Below is a small trained network, with its code and all its weights. Each question gives an input and a target symbol and asks what happens when units are switched off, that is, made to give their printed mean instead of their output.

import numpy as np


def w(rows, s, z=0):
    codes = np.array(rows[::2]) - 128.0
    scale = np.full(codes.shape[1], s)
    scale[-1] = z or s
    return codes * scale


def norm(h):
    return h / np.sqrt((h * h).mean(-1, keepdims=True) + 1e-5)


def f(y):
    return y / 2 * (1 + np.tanh(0.7978845608 * (y + 0.044715 * y**3)))


def softmax(a):
    e = np.exp(a - a.max(-1, keepdims=True))
    return e / e.sum(-1, keepdims=True)


def log_softmax(a):
    a = a - a.max(-1, keepdims=True)
    return a - np.log(np.exp(a).sum(-1, keepdims=True))


def net(x, mask):
    ids = ['ΘΛΦΩαβγεζημπστ'.index(c) for c in x.split()]
    T = len(ids)
    res = E[ids] + P[:T]
    u = 0
    for l in range(3):
        q, k, v = (norm(res) @ M[l].T for M in (Q, K, V))
        z = softmax(np.where(np.tri(T) > 0, q @ k.T / 2**0.5, -1e9)) @ v
        res = res + np.where(mask[u], z, O[l][:, -1]) @ O[l][:, :-1]
        u += 1
        y = f(norm(res) @ A[l][:, :-1].T + A[l][:, -1])
        res = res + np.where(mask[u : u + 4], y, B[l][:, -1]) @ B[l][:, :-1]
        u += 4
    return log_softmax(norm(res)[-1] @ U[:, :-1].T + U[:, -1])


Q, K, V, O, A, B = {}, {}, {}, {}, {}, {}
E = w([
[94,127,139],'Θ',
[124,180,35],'Λ',
[103,106,162],'Φ',
[136,168,249],'Ω',
[153,100,125],'α',
[142,138,63],'β',
[139,143,66],'γ',
[161,40,127],'ε',
[85,100,170],'ζ',
[73,147,171],'η',
[145,169,36],'μ',
[144,99,163],'π',
[123,80,201],'σ',
[120,142,196],'τ',
],0.015)
P = w([
[198,78,64],'0',
[151,163,87],'1',
[13,108,123],'2',
[109,144,147],'3',
[208,172,103],'4',
[2,89,120],'5',
],0.0099)
Q[0] = w([
[180,63,1],'L0H1',
[193,37,96],'L0H1',
],0.018)
K[0] = w([
[3,149,87],'L0H1',
[34,187,145],'L0H1',
],0.02)
V[0] = w([
[145,216,146],'L0H1',
[254,122,165],'L0H1',
],0.0067)
O[0] = w([
[66,213,165,18],'L0H1',
[216,54,253,251],'L0H1',
],0.0046,0.0033)
A[0] = w([
[237,43,163,137],'L0N1',
[140,82,83,2],'L0N2',
[141,168,197,81],'L0N3',
[255,234,121,140],'L0N4',
],0.0076,0.00079)
B[0] = w([
[96,252,138,255],'L0N1',
[152,173,4,133],'L0N2',
[199,135,148,159],'L0N3',
[88,254,224,155],'L0N4',
],0.0089,0.0047)
Q[1] = w([
[58,47,106],'L1H1',
[97,9,211],'L1H1',
],0.013)
K[1] = w([
[6,133,141],'L1H1',
[107,223,133],'L1H1',
],0.017)
V[1] = w([
[254,58,101],'L1H1',
[87,255,172],'L1H1',
],0.0086)
O[1] = w([
[173,66,46,149],'L1H1',
[119,254,214,252],'L1H1',
],0.0086,0.0037)
A[1] = w([
[2,28,174,50],'L1N1',
[88,130,159,146],'L1N2',
[115,102,115,101],'L1N3',
[20,124,69,2],'L1N4',
],0.023,0.0068)
B[1] = w([
[79,105,193,253],'L1N1',
[122,125,164,225],'L1N2',
[137,140,83,127],'L1N3',
[154,49,3,183],'L1N4',
],0.032,0.0072)
Q[2] = w([
[192,255,83],'L2H1',
[99,172,75],'L2H1',
],0.019)
K[2] = w([
[254,128,102],'L2H1',
[170,77,153],'L2H1',
],0.02)
V[2] = w([
[31,55,59],'L2H1',
[18,248,9],'L2H1',
],0.016)
O[2] = w([
[172,45,184,46],'L2H1',
[2,30,94,1],'L2H1',
],0.015,0.01)
A[2] = w([
[172,101,68,2],'L2N1',
[60,50,102,10],'L2N2',
[51,173,117,26],'L2N3',
[251,85,159,128],'L2N4',
],0.021,0.0023)
B[2] = w([
[108,179,85,188],'L2N1',
[158,133,250,228],'L2N2',
[98,76,52,215],'L2N3',
[179,48,81,255],'L2N4',
],0.026,0.0051)
U = w([
[86,108,207,98],'Θ',
[40,98,194,33],'Λ',
[35,109,61,175],'Φ',
[98,191,149,69],'Ω',
[51,168,43,176],'α',
[26,104,156,64],'β',
[25,90,145,20],'γ',
[193,79,78,72],'ε',
[128,44,161,124],'ζ',
[198,30,170,134],'η',
[8,75,140,1],'μ',
[98,183,60,133],'π',
[241,202,111,208],'σ',
[88,211,120,129],'τ',
],0.014,0.0049)

Each question gives the input, a string of symbols that net reads in full, and the target symbol t.
The units are the heads (2 rows each of Q, K, V and O) and the neurons (one row each of A and B). Each row of codes is followed by its name. A weight is (code - 128) times the scale printed after its matrix; where a second scale follows, it is the last column's (O, A, B and U).
mask holds one flag per unit, layer by layer, with each layer's heads first. A switched-off unit (its flag False) gives its mean, the last column of its rows in O or B, instead of its output. The means were averaged over made-up inputs and are rounded, as every weight is.
A unit's drop is (log p(t) with every unit on - log p(t) with that unit switched off) / (log p(t) with every unit on - log p(t) with every unit switched off).
The circuit of an input: a set's keep is (log p(t) with only the set's units on - log p(t) with every unit switched off) / (log p(t) with every unit on - log p(t) with every unit switched off). Starting from the 12 units with the biggest drops (on a tie, the unit counted first), units are removed one at a time, each time the one whose removal leaves the highest keep (on an exact tie, the one counted first), for as long as the keep stays at least 0.8.
circuit, biggest first: the units of the circuit, biggest drop first
top k neurons: the k neurons with the biggest drops, biggest first
k most important neurons of layer l: the k neurons of layer l with the biggest drops, biggest first
input α σ σ σ Θ, target α: 2 most important neurons of layer 1	L1N4, L1N1
input σ ε Φ α, target ε: circuit, biggest first	L1H1
input η Φ γ η Φ, target η: 2 most important neurons of layer 0	L0N2, L0N3
input η σ η σ β, target η: top 4 neurons	L0N1, L1N4, L2N2, L1N1
input α τ β η Θ, target α: top 2 neurons	L0N1, L1N1
input α σ σ Θ α, target α: circuit, biggest first	L0N1, L2H1, L1N1, L1N2
input α η ε η μ, target α: top 2 neurons	L1N1, L1N4
input η σ α α π, target η: 3 most important neurons of layer 0	L0N4, L0N3, L0N2
input α ζ η σ τ, target α: circuit, biggest first	L2H1, L0N1, L1N1, L1N2
input π σ η σ, target σ: top 3 neurons	L1N4, L0N1, L1N1
input η σ σ ε η, target η: top 3 neurons	L1N4, L1N1, L0N2
input η Φ σ σ β, target η: circuit, biggest first	L2H1, L0N1
input σ η σ η, target η: circuit, biggest first	L0N1, L0N4
input η σ η η γ, target η: top 4 neurons	L0N1, L1N4, L1N1, L2N2
input Φ η ε σ Ω, target Φ: top neuron	L1N1
input η σ σ σ Φ, target η: top 3 neurons	L1N4, L0N2, L1N1
input η σ η τ τ, target η: top 3 neurons	L0N2, L1N1, L1N4
input η η Φ ε π, target η: top 2 neurons	L0N4, L1N4
input α σ Φ γ σ, target α: top 4 neurons	L1N1, L1N4, L0N1, L1N2
input σ σ μ σ, target σ: 2 most important neurons of layer 0	L0N4, L0N1
input σ η σ Θ, target η: circuit, biggest first	L2H1
input ε ε σ σ ζ, target ε: top 3 neurons	L2N4, L1N1, L1N2
input Φ ε π α η, target Φ: 2 most important neurons of layer 0	L0N2, L0N1
input Φ α η ζ σ, target Φ: top 3 neurons	L0N1, L1N1, L1N4
input η σ α σ Ω, target η: top 3 neurons	L0N2, L1N1, L1N4
input α α ζ Φ μ, target α: 2 most important neurons of layer 1	L1N1, L1N2
input σ σ Ω, target σ: circuit, biggest first	L1N1
input η α τ ε τ, target η: 2 most important neurons of layer 0	L0N1, L0N3
